Below is a small trained network, with its code and all its weights. Each question gives an input and a class and asks what happens when units are switched off, that is, made to give their printed mean instead of their output.

import numpy as np


def w(rows, s, z=0):
    codes = np.array(rows[::2]) - 128.0
    scale = np.full(codes.shape[1], s)
    scale[-1] = z or s
    return codes * scale


def norm(h):
    return h / np.sqrt((h * h).mean(-1, keepdims=True) + 1e-5)


def f(y):
    return np.maximum(y, 0)


def log_softmax(a):
    a = a - a.max(-1, keepdims=True)
    return a - np.log(np.exp(a).sum(-1, keepdims=True))


def net(x, mask):
    res = np.array(x, float).reshape(1, 5) / 4 @ E
    u = 0
    for l in range(4):
        y = f(norm(res) @ A[l][:, :-1].T + A[l][:, -1])
        res = res + np.where(mask[u : u + 6], y, B[l][:, -1]) @ B[l][:, :-1]
        u += 6
    return log_softmax(norm(res)[-1] @ U[:, :-1].T + U[:, -1])


A, B = {}, {}
E = w([
[138,1,127,109],'x0',
[50,141,158,9],'x1',
[103,107,130,144],'x2',
[128,128,127,129],'x3',
[196,147,253,164],'x4',
],0.007)
A[0] = w([
[172,52,121,87,210],'L0N1',
[128,164,144,82,83],'L0N2',
[172,167,160,96,92],'L0N3',
[108,138,96,50,103],'L0N4',
[184,95,195,139,102],'L0N5',
[111,138,249,69,3],'L0N6',
],0.012,0.0035)
B[0] = w([
[157,25,158,84,253],'L0N1',
[91,121,123,113,173],'L0N2',
[96,85,132,180,176],'L0N3',
[105,112,196,166,213],'L0N4',
[129,115,147,190,229],'L0N5',
[164,127,5,145,231],'L0N6',
],0.012,0.0054)
A[1] = w([
[146,160,113,255,45],'L1N1',
[165,28,174,202,29],'L1N2',
[137,241,99,81,117],'L1N3',
[196,77,124,154,60],'L1N4',
[195,158,221,175,117],'L1N5',
[141,105,96,183,1],'L1N6',
],0.0089,0.0016)
B[1] = w([
[140,225,214,127,221],'L1N1',
[171,180,149,190,255],'L1N2',
[135,1,107,150,161],'L1N3',
[171,166,74,105,203],'L1N4',
[50,43,190,130,180],'L1N5',
[89,127,137,106,171],'L1N6',
],0.0082,0.0069)
A[2] = w([
[132,81,30,159,100],'L2N1',
[183,90,199,149,252],'L2N2',
[92,187,127,46,228],'L2N3',
[146,103,16,168,192],'L2N4',
[150,254,111,166,252],'L2N5',
[41,168,105,188,211],'L2N6',
],0.0087,0.0017)
B[2] = w([
[158,129,144,75,198],'L2N1',
[128,176,91,60,253],'L2N2',
[146,119,94,249,156],'L2N3',
[182,202,113,88,210],'L2N4',
[131,146,110,20,227],'L2N5',
[110,189,85,126,223],'L2N6',
],0.011,0.0058)
A[3] = w([
[224,102,100,185,62],'L3N1',
[219,91,90,173,168],'L3N2',
[37,160,95,240,6],'L3N3',
[179,69,154,65,32],'L3N4',
[164,30,254,176,189],'L3N5',
[189,176,210,73,107],'L3N6',
],0.0085,0.0018)
B[3] = w([
[140,49,81,167,207],'L3N1',
[175,90,185,198,227],'L3N2',
[158,123,84,171,180],'L3N3',
[158,152,131,144,221],'L3N4',
[11,164,135,120,236],'L3N5',
[109,52,107,129,253],'L3N6',
],0.011,0.0047)
U = w([
[127,213,37,44,207],'0',
[239,46,71,100,191],'1',
[124,221,226,162,111],'2',
[122,48,203,249,4],'3',
[37,160,26,227,14],'4',
[46,45,138,61,158],'5',
],0.017,0.0028)

Each question gives the input, the list of numbers given to net, and the class t.
The units are the neurons (one row each of A and B). Each row of codes is followed by its name. A weight is (code - 128) times the scale printed after its matrix; where a second scale follows, it is the last column's (A, B and U).
mask holds one flag per neuron, layer by layer. A switched-off neuron (its flag False) gives its mean, the last column of its row in B, instead of its output. The means were averaged over made-up inputs and are rounded, as every weight is.
A unit's drop is (log p(t) with every unit on - log p(t) with that unit switched off) / (log p(t) with every unit on - log p(t) with every unit switched off).
The circuit of an input: a set's keep is (log p(t) with only the set's units on - log p(t) with every unit switched off) / (log p(t) with every unit on - log p(t) with every unit switched off). Starting from the 12 units with the biggest drops (on a tie, the unit counted first), units are removed one at a time, each time the one whose removal leaves the highest keep (on an exact tie, the one counted first), for as long as the keep stays at least 0.8.
circuit, biggest first: the units of the circuit, biggest drop first
most important unit: the unit with the biggest drop
k most important neurons: the k neurons with the biggest drops, biggest first
top k neurons in layer l: the k neurons of layer l with the biggest drops, biggest first
drop of u: that unit's drop, to one decimal
input [-6,5,2,-7,6], class 0: circuit, biggest first -> [L0N6]
input [7,1,-4,1,-2], class 5: 4 most important neurons -> [L0N1, L0N6, L3N5, L2N4]
input [0,8,6,-5,-6], class 4: top 4 neurons in layer 2 -> [L2N3, L2N5, L2N1, L2N2]
input [0,-7,1,8,1], class 2: circuit, biggest first -> [L1N1, L0N1]
input [6,-8,-3,6,1], class 3: circuit, biggest first -> [L0N6, L3N5]
input [-6,2,-4,2,5], class 0: 2 most important neurons -> [L0N6, L2N5]
input [-4,1,-3,6,4], class 0: top 2 neurons in layer 0 -> [L0N6, L0N4]
input [-8,6,-8,6,8], class 0: top 2 neurons in layer 0 -> [L0N6, L0N1]
input [-5,6,2,6,0], class 4: top 3 neurons in layer 2 -> [L2N5, L2N2, L2N3]
input [6,-1,-3,5,2], class 3: 3 most important neurons -> [L0N6, L0N5, L3N5]
input [-1,6,-6,-1,-3], class 4: 3 most important neurons -> [L2N3, L0N1, L0N4]
input [-1,-7,-8,-2,-3], class 0: 2 most important neurons -> [L0N1, L2N5]
input [-1,-7,3,4,8], class 2: 3 most important neurons -> [L1N1, L0N1, L2N2]
input [-5,-7,-5,1,-3], class 0: most important unit -> L2N5
input [-3,-6,1,-8,1], class 2: 3 most important neurons -> [L0N6, L1N1, L1N5]
input [5,2,-2,5,-3], class 5: 3 most important neurons -> [L0N6, L3N5, L0N4]
input [7,0,3,8,4], class 3: 2 most important neurons -> [L0N5, L3N5]
input [0,3,2,-4,-6], class 4: top 2 neurons in layer 0 -> [L0N6, L0N1]
input [-1,7,-1,-2,-7], class 4: 2 most important neurons -> [L2N3, L0N1]
input [7,-6,-6,-7,5], class 3: circuit, biggest first -> [L3N5]
input [0,4,3,-1,-5], class 4: 2 most important neurons -> [L0N1, L2N5]
input [-2,-4,0,-5,-1], class 0: 2 most important neurons -> [L2N5, L0N4]
input [2,7,4,7,8], class 1: drop of L0N6 -> 2.7
